Below is a small trained network, with its code and all its weights. Each question gives an input and a class and asks what happens when units are switched off, that is, made to give their printed mean instead of their output.

import numpy as np


def w(rows, s, z=0):
    codes = np.array(rows[::2]) - 128.0
    scale = np.full(codes.shape[1], s)
    scale[-1] = z or s
    return codes * scale


def norm(h):
    return h / np.sqrt((h * h).mean(-1, keepdims=True) + 1e-5)


def f(y):
    return np.maximum(y, 0)


def log_softmax(a):
    a = a - a.max(-1, keepdims=True)
    return a - np.log(np.exp(a).sum(-1, keepdims=True))


def net(x, mask):
    res = np.array(x, float).reshape(1, 4) / 4 @ E
    u = 0
    for l in range(4):
        y = f(norm(res) @ A[l][:, :-1].T + A[l][:, -1])
        res = res + np.where(mask[u : u + 4], y, B[l][:, -1]) @ B[l][:, :-1]
        u += 4
    return log_softmax(norm(res)[-1] @ U[:, :-1].T + U[:, -1])


A, B = {}, {}
E = w([
[158,132,151,145,83,161,163,77,70],'x0',
[85,169,182,71,173,200,219,86,126],'x1',
[157,71,213,170,107,73,200,164,156],'x2',
[176,125,113,102,87,112,170,45,254],'x3',
],0.0088)
A[0] = w([
[90,129,51,138,102,152,135,179,35,61],'L0N1',
[199,133,146,180,118,37,50,189,46,99],'L0N2',
[77,223,64,124,136,110,165,255,170,252],'L0N3',
[194,195,155,76,112,81,121,60,184,146],'L0N4',
],0.0059,0.0026)
B[0] = w([
[58,155,104,116,184,160,95,118,141,194],'L0N1',
[2,86,126,183,109,164,130,202,97,254],'L0N2',
[126,143,112,133,116,183,206,141,72,220],'L0N3',
[113,189,110,89,57,107,89,188,78,206],'L0N4',
],0.0088,0.0056)
A[1] = w([
[175,201,161,100,112,97,176,100,207,1],'L1N1',
[50,106,125,160,123,68,122,121,133,94],'L1N2',
[139,149,2,185,110,74,134,129,100,101],'L1N3',
[66,150,137,114,106,110,153,172,155,128],'L1N4',
],0.0074,0.0024)
B[1] = w([
[41,53,183,196,166,201,82,182,107,231],'L1N1',
[123,175,219,125,196,162,186,94,132,224],'L1N2',
[68,43,2,70,102,32,92,4,158,231],'L1N3',
[234,97,187,144,21,213,81,126,103,252],'L1N4',
],0.0074,0.0039)
A[2] = w([
[101,64,109,198,148,113,55,163,51,248],'L2N1',
[146,160,211,134,188,130,66,133,133,45],'L2N2',
[232,65,141,166,107,77,123,122,156,6],'L2N3',
[140,145,121,162,253,125,200,145,66,93],'L2N4',
],0.0072,0.0012)
B[2] = w([
[174,187,176,81,100,164,182,94,222,253],'L2N1',
[166,112,158,109,228,1,120,132,245,137],'L2N2',
[102,247,86,206,180,173,132,127,137,159],'L2N3',
[208,62,85,137,122,52,76,86,124,177],'L2N4',
],0.011,0.0075)
A[3] = w([
[166,139,94,87,255,123,61,91,39,11],'L3N1',
[166,127,189,133,186,79,136,161,71,80],'L3N2',
[171,147,155,103,176,137,106,160,73,7],'L3N3',
[129,252,131,204,140,99,94,128,156,51],'L3N4',
],0.009,0.002)
B[3] = w([
[127,100,188,184,150,91,136,194,117,253],'L3N1',
[136,81,8,119,100,50,120,73,127,202],'L3N2',
[154,91,147,89,102,159,128,105,156,174],'L3N3',
[71,170,98,87,191,184,76,150,82,210],'L3N4',
],0.015,0.0036)
U = w([
[98,238,75,107,151,209,60,136,152,54],'0',
[142,77,219,211,162,109,156,199,136,249],'1',
[198,64,8,106,97,29,64,74,139,70],'2',
],0.012,0.0018)

Each question gives the input, the list of numbers given to net, and the class t.
The units are the neurons (one row each of A and B). Each row of codes is followed by its name. A weight is (code - 128) times the scale printed after its matrix; where a second scale follows, it is the last column's (A, B and U).
mask holds one flag per neuron, layer by layer. A switched-off neuron (its flag False) gives its mean, the last column of its row in B, instead of its output. The means were averaged over made-up inputs and are rounded, as every weight is.
A unit's drop is (log p(t) with every unit on - log p(t) with that unit switched off) / (log p(t) with every unit on - log p(t) with every unit switched off).
The circuit of an input: a set's keep is (log p(t) with only the set's units on - log p(t) with every unit switched off) / (log p(t) with every unit on - log p(t) with every unit switched off). Starting from the 12 units with the biggest drops (on a tie, the unit counted first), units are removed one at a time, each time the one whose removal leaves the highest keep (on an exact tie, the one counted first), for as long as the keep stays at least 0.8.
units of the circuit, in order: the units of the circuit, biggest drop first
most important unit: the unit with the biggest drop
top k neurons: the k neurons with the biggest drops, biggest first
k most important neurons of layer l: the k neurons of layer l with the biggest drops, biggest first
drop when u is switched off: that unit's drop, to one decimal
input [5,-5,6,3], class 0: most important neuron of layer 2 -> L2N3
input [3,-3,-8,1], class 2: 2 most important neurons of layer 1 -> L1N3, L1N1
input [-4,5,-6,0], class 1: top 3 neurons -> L3N1, L2N1, L0N2
input [5,-5,5,1], class 0: units of the circuit, in order -> L2N3, L3N4
input [6,1,7,-7], class 2: top 2 neurons -> L3N2, L2N4
input [7,0,3,6], class 0: units of the circuit, in order -> L2N3, L0N2, L3N4
input [-8,1,-1,-8], class 1: 2 most important neurons of layer 3 -> L3N1, L3N4
input [-5,8,1,0], class 2: top 2 neurons -> L0N2, L2N4
input [-3,3,-8,-7], class 1: top 2 neurons -> L3N1, L2N4
input [-7,3,5,0], class 2: top 4 neurons -> L3N2, L2N1, L1N3, L0N4
input [-5,-2,-8,5], class 2: 2 most important neurons of layer 2 -> L2N1, L2N3
input [2,1,-7,-1], class 1: top 3 neurons -> L3N1, L0N2, L2N1
input [8,4,-1,-2], class 1: top 2 neurons -> L3N1, L2N1
input [7,-5,-2,-1], class 0: most important unit -> L0N2
input [0,8,1,-3], class 2: top 2 neurons -> L3N2, L1N3
input [-3,0,7,7], class 0: top 4 neurons -> L2N3, L3N4, L0N2, L3N1
input [8,-5,-1,-6], class 0: top 3 neurons -> L2N1, L0N1, L3N1
input [7,1,-3,-1], class 1: top 2 neurons -> L0N2, L3N1
input [-3,-6,1,0], class 1: 2 most important neurons of layer 3 -> L3N4, L3N2
input [1,7,5,-2], class 2: most important unit -> L3N2
input [-1,7,6,-1], class 2: top 2 neurons -> L3N2, L2N1
input [6,7,6,0], class 2: 2 most important neurons of layer 2 -> L2N1, L2N4
input [0,8,8,0], class 2: 3 most important neurons of layer 2 -> L2N1, L2N4, L2N2
input [6,5,4,0], class 2: 2 most important neurons of layer 3 -> L3N2, L3N1
input [-5,6,-4,-5], class 1: drop when L3N1 is switched off -> 0.8
input [6,-4,3,4], class 0: drop when L2N3 is switched off -> 1.2
input [4,3,-4,-3], class 1: drop when L2N2 is switched off -> 0.0
